Below are the code and all the weights of a small trained network. Each question names an input and a class and asks about switching units off, where a switched-off unit gives its printed mean instead of its output.

import numpy as np


def w(rows, s, z=0):
    codes = np.array(rows[::2]) - 128.0
    scale = np.full(codes.shape[1], s)
    scale[-1] = z or s
    return codes * scale


def norm(h):
    return h / np.sqrt((h * h).mean(-1, keepdims=True) + 1e-5)


def f(y):
    return y / 2 * (1 + np.tanh(0.7978845608 * (y + 0.044715 * y**3)))


def log_softmax(a):
    a = a - a.max(-1, keepdims=True)
    return a - np.log(np.exp(a).sum(-1, keepdims=True))


def net(x, mask):
    res = np.array(x, float).reshape(1, 7) / 4 @ E
    u = 0
    for l in range(2):
        y = f(norm(res) @ A[l][:, :-1].T + A[l][:, -1])
        res = res + np.where(mask[u : u + 5], y, B[l][:, -1]) @ B[l][:, :-1]
        u += 5
    return log_softmax(norm(res)[-1] @ U[:, :-1].T + U[:, -1])


A, B = {}, {}
E = w([
[171,141,97,128,166,119,124,102,207,167,126,172],'x0',
[101,143,112,124,57,99,61,158,181,112,90,116],'x1',
[157,85,1,162,79,77,216,89,182,30,137,148],'x2',
[198,141,135,161,112,156,86,142,105,86,104,192],'x3',
[120,118,65,135,59,217,88,188,134,106,99,140],'x4',
[172,77,163,142,137,116,91,156,130,97,165,81],'x5',
[77,163,90,243,167,108,102,70,184,149,78,131],'x6',
],0.0071)
A[0] = w([
[87,209,106,75,112,162,92,107,85,179,181,1,181],'0.n1',
[120,180,109,147,121,142,158,83,215,129,88,174,67],'0.n2',
[97,133,235,19,143,162,102,170,43,159,161,109,50],'0.n3',
[191,107,98,102,88,138,133,131,133,95,136,123,77],'0.n4',
[110,160,28,88,134,149,80,130,188,184,104,117,1],'0.n5',
],0.0066,0.0025)
B[0] = w([
[125,92,141,114,72,156,180,148,64,47,146,40,207],'0.n1',
[129,158,143,39,103,108,111,186,134,249,80,135,170],'0.n2',
[127,189,77,70,238,92,197,226,76,145,65,95,255],'0.n3',
[109,35,20,41,139,230,134,109,100,141,131,121,152],'0.n4',
[101,102,146,254,140,62,118,103,95,109,89,199,161],'0.n5',
],0.0088,0.0067)
A[1] = w([
[158,91,165,157,206,79,169,51,160,184,144,118,248],'1.n1',
[117,101,163,95,175,146,79,205,114,93,65,80,100],'1.n2',
[234,71,93,98,152,184,76,105,118,70,158,92,67],'1.n3',
[91,86,128,130,242,8,245,2,184,164,180,30,121],'1.n4',
[217,90,55,82,95,148,205,104,149,85,79,206,194],'1.n5',
],0.0059,0.0016)
B[1] = w([
[171,126,69,2,160,149,144,108,101,108,168,88,192],'1.n1',
[71,182,158,141,144,51,202,117,172,92,109,124,218],'1.n2',
[56,63,119,146,74,112,118,90,212,95,91,167,169],'1.n3',
[87,210,149,98,204,42,196,203,57,112,80,72,254],'1.n4',
[85,122,216,115,150,99,110,228,110,78,212,82,236],'1.n5',
],0.01,0.0056)
U = w([
[147,139,148,215,77,208,142,39,84,89,117,100,5],'0',
[235,173,118,59,184,125,65,9,200,222,148,146,8],'1',
[117,11,125,110,52,184,93,149,147,49,254,116,184],'2',
[54,138,68,206,80,72,62,116,209,160,55,185,83],'3',
[99,193,158,51,230,76,201,200,73,130,116,82,245],'4',
[175,149,187,167,157,243,92,32,127,233,77,225,27],'5',
],0.0087,0.0028)

Each question gives the input, the list of numbers given to net, and the class t.
The units are the neurons (one row each of A and B). Each row of codes is followed by its name. A weight is (code - 128) times the scale printed after its matrix; where a second scale follows, it is the last column's (A, B and U).
mask holds one flag per neuron, layer by layer. A switched-off neuron (its flag False) gives its mean, the last column of its row in B, instead of its output. The means were averaged over made-up inputs and are rounded, as every weight is.
A unit's drop is (log p(t) with every unit on - log p(t) with that unit switched off) / (log p(t) with every unit on - log p(t) with every unit switched off).
The circuit of an input: a set's keep is (log p(t) with only the set's units on - log p(t) with every unit switched off) / (log p(t) with every unit on - log p(t) with every unit switched off). Starting from all 10 units, units are removed one at a time, each time the one whose removal leaves the highest keep (on an exact tie, the one counted first), for as long as the keep stays at least 0.8.
units of the circuit, in order: the units of the circuit, biggest drop first
top k neurons: the k neurons with the biggest drops, biggest first
top k neurons in layer l: the k neurons of layer l with the biggest drops, biggest first
drop when u is switched off: that unit's drop, to one decimal
input [-8,5,5,0,5,-4,0], class 2: units of the circuit, in order => [0.n3; 1.n4]
input [-4,3,-6,-2,5,-2,8], class 3: units of the circuit, in order => [1.n4; 0.n3]
input [-8,2,3,-5,0,-8,4], class 3: units of the circuit, in order => [0.n3; 1.n5]
input [3,5,4,2,-2,-7,7], class 3: top 2 neurons in layer 0 => [0.n3; 0.n5]
input [-1,6,0,-6,-1,-6,5], class 3: top neuron => [0.n3]
input [8,2,5,-4,5,-1,0], class 3: units of the circuit, in order => [0.n5; 0.n3]
input [2,3,8,-8,8,8,6], class 3: units of the circuit, in order => [0.n1; 0.n3]
input [-2,8,-8,-2,1,-5,6], class 3: units of the circuit, in order => [1.n4; 1.n5]
input [6,3,2,7,-8,0,6], class 1: top 2 neurons => [0.n2; 0.n3]
input [-8,5,-4,7,5,4,5], class 3: top 2 neurons in layer 0 => [0.n3; 0.n1]
input [2,-3,-1,4,-1,-1,2], class 1: top 2 neurons => [0.n3; 1.n4]
input [-1,8,5,7,2,-7,0], class 3: top 2 neurons in layer 0 => [0.n1; 0.n2]
input [6,1,0,-2,1,6,-5], class 2: top 2 neurons in layer 0 => [0.n4; 0.n2]
input [-6,0,8,7,3,5,4], class 2: top neuron => [1.n5]
input [-1,2,-5,8,5,2,2], class 3: top 2 neurons => [1.n4; 1.n5]
input [7,8,-6,3,-1,-1,8], class 5: top 2 neurons in layer 0 => [0.n3; 0.n1]
input [4,-4,2,7,-4,7,-3], class 2: drop when 0.n3 is switched off => 0.1
input [8,-2,-2,7,3,4,-5], class 2: drop when 1.n3 is switched off => 0.1
input [-6,-2,0,6,-3,7,6], class 0: drop when 1.n4 is switched off => 0.2
input [8,6,-3,5,7,-1,3], class 3: top neuron in layer 0 => [0.n5]
